(in the rows, 128 means zero)
[196 102 127 136  97 117 147 121 168 153 173 113 128 149 127 177  80  96
 155 159  81 106 130  68 157 134 219 130  93 104 130 100 114 142 179 182
 134 166  89]
(45)
[ 97 132  90 118 125 134 132  92 118 191 127 142 112 133 139 105  96 146
 143 132 118  89 138 116 124 120 134 118 102 133 163 149 150 124 144 147
 124 125 137]
(221)
[148 146 131 179 162 141 127 110 238 140 150 108 130 119 168  97  85 179
 175 205 125 108 167  79 129 139 252 115 106 113  53 156 100 115  89 147
 145 105 112]
(212)
[164 124 208 107 140 151 124 111 180 211 152  92  81 117 109 149 113 102
 111 125 107 104  82  75 204  89 164 131 142 137 163 146  75 161 173 149
 172 159  77]
(161)
[178 135 179 137 139 117 147 110 148 152 132 123 128 116 137 175  76 129
 119 124 119 128  73 132 154  85 121 123 130 135 135 139 116 114 182 106
 150 160 129]
(85)
[175 112 134 122 133 129 137 123 142 122 138 117 135 120  94 175  72 133
 136 124  89 127 116 120 151 108 176 145 120 101 138 135 121 139 155 172
 137 144 128]
(90)
[ 90 123 131 111 117 121 120 113 123 165  63  99 147 100 101 186 134 157
 125 118 130 171 153 124 116  87 155 157 109 140 126 127 132 106  92 152
  89  89 137]
(210)
[ 31 153 142  87 148 132 162 125  67 216  97 136 116 140 111 153 105  92
 139 156 182 124 133 124 113 131  58  97 142 148 150 109 134 109 122  87
 142 111 138]
(51)
[109  89 145 119 135 159 141 188 106  82 122 133  61 142 112 144 166 109
  85 134 133 138 175 162 204  87  64  75 135 118 103  97  65 123 144 102
 141 197 112]
(45)
[127 114 110 110 135 138 110 111 148 129 138  98 129 137 124  80 117 120
 158 112 140 107 137 123 120 161 174 127 125 123  77 100 124  99 149 146
 143 112 116]
(210)
[102 115 132 121 126 134 111 103 110 149  92 142 118 140 108 105 151 131
 144 141 111 117 172  92 144 109 142 118 117 120 125 133 134 135 155 119
 111 138 130]
(45)
[101 121 118 111 126 153 108 117 128 199 118 119 142  88 126 100 104 134
 147 141 120  89 124 128 132 125 182 146 102 135 104 117 125 102 189 158
 120  97  93]
(108)
[148 136 103 161 126  66 146 132 132  53 147  71 107 174  89 122  53  58
 157 111 153  98 172 240  85 179 185 117 101 116  89 109 155 112 147 143
  78  88 168]
(51)
[ 97 140  86  85 149 148 141 139 151 139 111 102 145 127  91 113  97 115
 142 140 133 126 160 114 137 127 182 132 108 124 113 116 141 123 162 157
 109  81 135]
(108)
[178 136 148 138 126 112 153 134 140 129 135 100 120 156 106 188  94 125
 146 133 108 152 117 120 161 134 177 118 128 120 135 160 131 154 112 131
 121 157 114]
(45)
[125 132 122  49 122 110 148 120 108 136 131 132 135 127 110 162 122 124
 126 119 138 163 139 104 157 143 101 111 133 110 161 113 148  98 142 143
  79 118 114]
(30)
[ 68  75 160  86 121 111 107 107 129 144 151 124 150 146  72 131 100 101
 145 170 171 135  88  62 122  91 246 169 149 124 127  71 106 125 176 140
 157 119 134]
(85)
[123 143 107 155 106 140 132 112 141 150 107 130 116 104 161  94  95 112
 152 175 120  88 155 118  85 131 126  96 107 117 123 156 130 134 123 156
 104 119 133]
(212)
[132 145 135  96 138 122 118 118 103 169 125 136 117 157 123 112 126 110
 144 129 134 128 143 112 139 145 108 120 121 139 168 152 118 122 139 107
  96 126 131]
(221)
[111 146 116  94 126 151 112 106 126 134 115  94 126  91 111 101 145 158
 142 131 119 115 162  90 141 106 191 157 120 143 123 104 132 100 141 158
 106  65 134]
(30)
[222 128 156 131 123 142 144 133 150  95 103 112 112 123 127 181 112 156
 117 172  99 140 136 120 137 100 178 174 120 109 130 132  84 162 145 120
 139 166 123]
(212)
[ 86  87 100  84 109 127  95 100  86 198 170  58 146 137  80  94 131 108
 159  80 139 109 108 136 156 120 174 154 128  98 157 111 189 130 113 149
  80  99 139]
(90)
[125 119 139 111 107 140 116 132 129 132 120  82  98 111 122 131 113 134
 142 132 164 133 127 142 123 119 125 145 130 138 121 136 102 123 155 121
 122 132 128]
(108)
[177 103 125 118  99 114 132 124 175 159 159 101 113 155 119 150  86 127
 146 143 120 137 146  99 157 110 137 114 108 118 141 125 114 115 196 177
 109 134 142]
(67)
[ 89 115 125 102 114 114 130  75  85 199 144 119 160 127  91  88 121 134
 164 113 129  97  85 106 111 114 178 172 154 133 128 117 178 103 201 102
 125 106 173]
(169)
[118 140 161 126 123  94 108 100 102 160  71 136 131 147 123 139 149 151
 142 115 156 166 162 113  94 129  89 110 138 159 105 136 130 136 118 115
 107 116 151]
(169)
[200 159 183 110 146 136 174 121 128 133 106 100  99 125 122 203  86  85
 119 145 111 135 101  94 157 131 174 137 117 115 127 104  74 127 186 131
 160 174 133]
(212)
[100 113 122  97 106 114  78 122 101 100  95 132 131 134 111 128 147  95
 144 115 160 144 173  92 111 116  92  91  95 147 103  96 137 121 161 130
 107 131 130]
(45)
[204 130 145 101 128 144 129 109 129  77 132 143 129  97 110 184 111 158
 101 114  88 154 150 131 148 118 194 130 107 102 140 130 137 145 145 169
 131 157  91]
(30)
[133 129 161 115 137 101 140 118 123 128 107 130 148 135 110 150 116 157
 151 122 125 125 177 129 152 136 134 137 106 131 132 152 110 112 172 122
  80 146 145]
(169)
[126 164 150  93 154 104 151 108  71 129  83 152  91 162 131 128  99 126
 132 126 134 107 146 137 155 134  95 106 129 122 151 121 108  86 183  65
  97 146 131]
(221)
[175 132 152 133 126 148 121 138 188 133 157 128 121  99  95 172  86 141
 118 168  94 139 120 125 147  95 199 154 123 110 119 137 106 136 141 151
 172 122  86]
(51)
[139 127 124 136 128 139 110 120 139 127 116 110 120 109 115 114 112 135
 149 139 111 111 138 114 127 116 163 148 122 111 118 129 105 119 134 154
 120 108 131]
(90)
[ 96 139 141  81 128 114 124 128 126 165 120 158 132 126  88 133  90 125
 141 165 138 126 166 125 136 132 113 118 122 134 154 135 109 115 144 126
 130  98 114]
(51)
[120 158 118 148 150 112 139 112  83  81  84 165 137 143 126  95  72 143
 143 175 112  97 136 138 101 132 240 108 140 123 120  96 110 127 155 122
 110 104  99]
(85)
[106 120 140  70 141 116 151 122 137 173  91 108 131 125  73 155 101 138
 142 102 127 158 153 109 179 112 158 122 113 137 114 132 106 100 148 142
 105 128 138]
(210)
[103 152 122 119 156 132 156  89 151 169 132 132 124  96 139 143 101 156
 129 149 108 107 165  96 163 123 154 107 100 112 162 134 125 106 144 150
 124 119 116]
(161)
[176 144 156 153 138 120 158 132  99  93 150 115 146 113 113 176  60 129
 131 143  92 134 133 177 149 132 148 126 125 113 142 133 126 109 148 167
 132 117 154]
(85)
[120 112 141  91 130 122 107 106  76 139 110 127 146 126 124 131 135 147
 129 138 122 130 156 123 147 134 144 125 120 112 142 118 139 121 130 144
  94 120 121]
(212)
[ 85 113 128 103 114 160 134  99 125 169 144  94  88 115 143 128 117 138
 148 133 154  89 110 114 131 130 159 138 132 122 137 133 123 105 149 153
 135 127 100]
(220)
[196 145 175 118 143 114 158 120 132 139 115 127 127 156 103 173  76 115
 125 160  90 138 129 119 155 142 187 146 128 103 144 121  99 155 149 140
 153 145 132]
(212)
[129 112 104  84  98  81 151 141 103 110 144 112 141 161 131 177 105 128
 118 105 166 115 145 200 117 151  60 119 124 130 189 123 147 122 126 130
  68 124 127]
(169)
[133 157 169 103 130 105 142 118 133 126 109 127 140 121 138 164 117 147
 139 121 154 125 147 106 132 133  87 113 127 146 136 153 112 102 140 108
 110 129 135]
(169)
[166 117 207 126 126 114 132 111 147 105 104 142 150 144 109 193 103 138
 123 130 117 157 105  97 126 118 142 174 141  98 125 134 119 137 132 113
 182 179 124]
(210)
[190 171 186 159 163 147 135 137 130 132 135 136 129 130 114 155  76 109
 117 159  86 148 108 155 157 125 177 124 136 117 145 123  80 139 150 126
 170 133 105]
(85)
[111 140 119  97 101 141 101  99 112 166  90 124  91 111 114 101 123 161
 145 131 137 119 134 137 106 131 171 144 130 153 152 159 103 138 131 145
 114  91  95]
(220)
[ 97 156 152  94 144 125 158 121 114 157 119 157 135  95 117 144 104 136
 143 153 120 154 142  89 156 125 148  81 149 127 141 166 126  85 119 133
  71 108 106]
(30)
[175 136 139 104 123 111 118 128 101 151  81 142 127 131 137 163 109 116
 144 150 142 189 161 120 101 145  93  98 128 126  80  97 114 106 173 118
  92 117  97]
(108)
[144 105 153 105  99 116 117 132 113 130 193 113 105 150  85 165 117 100
 116 117 121 173 128 140 179 143 143 152 111  68 158 109 123 125 123 154
 150 173 138]
(221)
[132 114 117 124 108 119 124 112 124 140 133 108 102 155 136 117 142 159
 127 136 170 129 141 138 118 134 167 124 125 125 132 126 123 130 107 118
 124 128 138]
(67)
[101 133 130  64 186 158 118 116 129 175 147 153 172 129  98 141 128  92
 121 145 123 138 153  82 139 118 146  88 141 127 148 140 172 115 141 144
 114  68  94]
(51)
[143 134 149 144 125 122 157 124 121 127 160 137 111 157 115 171  85 107
 129 133 101 162 106 151 139 146 146 142 138  92 164 126 121 127 155 130
 152 168 131]
(220)
[187 130 135 164 100 112 135  98 140 123 126 117 125 123 136 171 116 156
 145 114 112 162  97  94  93 144 166 137 129 117  98 146 142 153 144 166
 145 175 138]
(169)
[ 91  74 143 142 102  86 151  82  99 201  60 147  82 139 130 141 188 150
 104 105 151 180 110 130  98 110 123 134 159 137 111 147 103 129  85  89
 109 184 158]
(210)
[159 145 124 124 107 108 128 125 120 168 132 124 121 145 116 132 139 121
 115 124  89 130 156 107 166  91 160 156  99 127 155  93 123 128 121 122
 118 117 149]
(221)
[104 127 124  95 119 116 133 135 135 186 128 127 157 118 111 124 133 109
 132 129 128 158 136  93 152 108 113 121 129 131 132 131 146 110 136 126
  94 103 140]
(108)
[203 110 150 109 135 139 133 124 121 152 120 108 126 134  94 166 124 134
 124 129  94 170 118 119 157 130 175 153 119 120 137 152 111 180 149 155
 132 174 137]
(212)
[146 158 120 113 127 158 134 125 132 163 117 104 106 131 130 103  90 138
 153 170 139  82 143 143 127 136 173 133 112 119 131 125  99  98 179 119
 118  92 110]
(67)
[115 184  91  95  99 135 137 152 151 191 135  87 172  90 124 120  91 107
 180 187 115 122 106  43 149 133 170 158  95 113 130  93 125  90 134 150
 101  74 120]
(212)
[144 138 145 105 118 121 130 125 108 160 113 120 135 141 132 141 136 123
 131 128 158 132 157 115 129 125  91 103 110 140 127 128 135 110 132 120
 113 114 150]
(67)
[123 121 142 115 133 124 119  88 141 189 149 108 128 143 133 126 110 139
 141 141 159 107 162 143 126 126 163 118 104 130 146 135 131  91 149 121
 110  92 143]
(67)
[187  99 139 103 127 125 151 109 161 137 120 114 119 154  63 152 106 121
 119  98  83 158 148 119 157 112 229 151 117 116 144 144 107 177 148 157
 136 171 141]
(210)
[ 98 103  97 112 113 122  82  81 127 157 126 134 129 122 128 106 139 127
 118 123 131 153 150 116 114  91 109 113 105 127 173  96 133 120 171 154
 103 115 150]
(85)
[129  97 133 121 109 140 112 135 122  90 145 104 110 124 125  58 141 159
 151 149 136  84 135 132 148 179 125 156 134 110 120 163 100 144 126 163
 149 154 153]
(212)
[ 90 108 159  93 164 108 127 107 120 157 108 125 172 109 120 174 125 147
 142 102 166 133 191 126 126  99  72  99 107 182  91 147 151  68 174 138
  83  86 178]
(169)
[ 94 141  96 130 130 141 124 110 138 164 129 105 131 105 140  83 104 126
 150 137 130  99 107 108 132 110 134 109 120 135 127 122 138 100 164 154
 114  96 139]
(85)
[151 139 185 107 176 176  83 158 126 192 144  79 149 153  98  83 174  40
 127  98 119 138 108 108 190 114  75 135 133 162 142 116 103 143 187 120
 132 113 146]
(85)
[139 123 218 103 108  99 101  63  96 148  90 170  89  81  81 114 156 162
 120 132 117 138 137 113 138 121 160 179 151 118 186 193  37 110 128  85
 136 144 163]
(90)
[129 142 104 123 129 125 118 112 113 105 112 126 117 144 134 122  91 168
 150 153 128  89 119 137 104 135 154 172 125 133 161 140 126 114 157 128
 119 106 130]
(221)
[125 116 135  95 132 105  97  92 128 162 122 130 164 123 119 122 128 132
 145 140 134 153 155  90 126 122 147 121 115 121 105 118 157 106 134 141
 103  92 147]
(212)
[138 139 154 122 119 132 117  96 130 197 133 151 149 119 119 101 137 126
 144 127 108 124 140  74 121 117 143 111 137 144 119 144 135 141 147 134
 144 121 133]
(169)
[174 138 153 112 128 128 156 117 125 105 150 130 110 131 100 173  97 116
 108 145  92 134 164 132 158 161 122 142 114  78 191 124 108 161 144 178
 169 155 132]
(161)
[135 204 124 122 139 150 117 132 133 129 125 106 160  95 128 165 117 138
 158 153 116 148 101  79 133 138 173 142 112 156 174 157 114 108 109 102
 127  94 109]
(45)
[103 117 134 162 138 143 102 110 141 128 169 123 106 128 138  57 129  94
 142 136 128  72 137 141 117 165 134 138 128 101 127 111  91 101 133 143
 172 121 153]
(90)
[139 135 123  84 111 100 122 127  96 159  92 138 154 136 107 117 134 124
 138 147 133 157 149 104 121 134  95 126 131 134 126 123 141 140 111 124
 105 100 156]
(212)
[ 55 123 116 124 117 157 100 115 113 140 124 134  99  96 150 127 113 147
 122 157 157 132 151 168 119 122 102 137  96  99 148  77  90  80 180 102
 146 154 108]
(108)
[126 144 126 115 132 113 116  85 104 160  95 148 133 124 117  98 120 142
 135 134 116 153 146 111 126 123 147  94 132 121 139 140 140 131 131 141
  97 102 132]
(85)
[240 155 144 126 116 112 156 161 121  78 123 124 122 163 118 177  81 107
 144 131  81 126  90  81 161 141 159 172 106 116 143 112  93 151 205 129
 137 204 119]
(221)
[152 139 106  89 159 129 124 113 119  90  67  82 113 140 106 120 127 172
 123 134 105  97 144 151 155 147 250 161 119 125 173 162 102 150 142 161
  39  94  99]
(212)
[124  97 117 116 132 127 125 136 145  72  83  89  87 166 106 116 139 140
 162 142 144 105 184  86 152 117 186 135 105 138  88 116  86 142 184 127
  89 163 130]
(45)
[ 93 105 128 121 112 129 109  99 122 142 129 107 144 119 121 120 135 117
 150 119 129 129 141  96 110 142 178 146 116 118 130 113 127 102 129 163
 114 123 133]
(210)
[105 109 124 136 122 153 129 137 118 134 150 114 155 135 138 117 114 161
 152 160 133  91 145  92 144  94 174 122 119 120 124 126 154 118 142 139
 116 129 127]
(67)
[184 128 139 114 137 125 164 122 129 150 153 126 139 124 103 150  93 116
 135 129  90 119 122 117 157 152 140 131 122 114 164 169 141 169 153 166
 136 156 124]
(161)
[111 147 126  81 104  92 133  83 103 152 100 119 126 144 107 129 123 125
 145 115 147 137 152 121 109 130 145 145 127 125 163 133 159 113 125 109
  78  82 145]
(220)
[ 85 136 131 116 119 119 124 112 120 145 139 124 145 125 109 103 109 147
 155 144 171 119 171 133 120 114 140 126 102 142 138 139 133  88 139  94
 126 102 190]
(67)
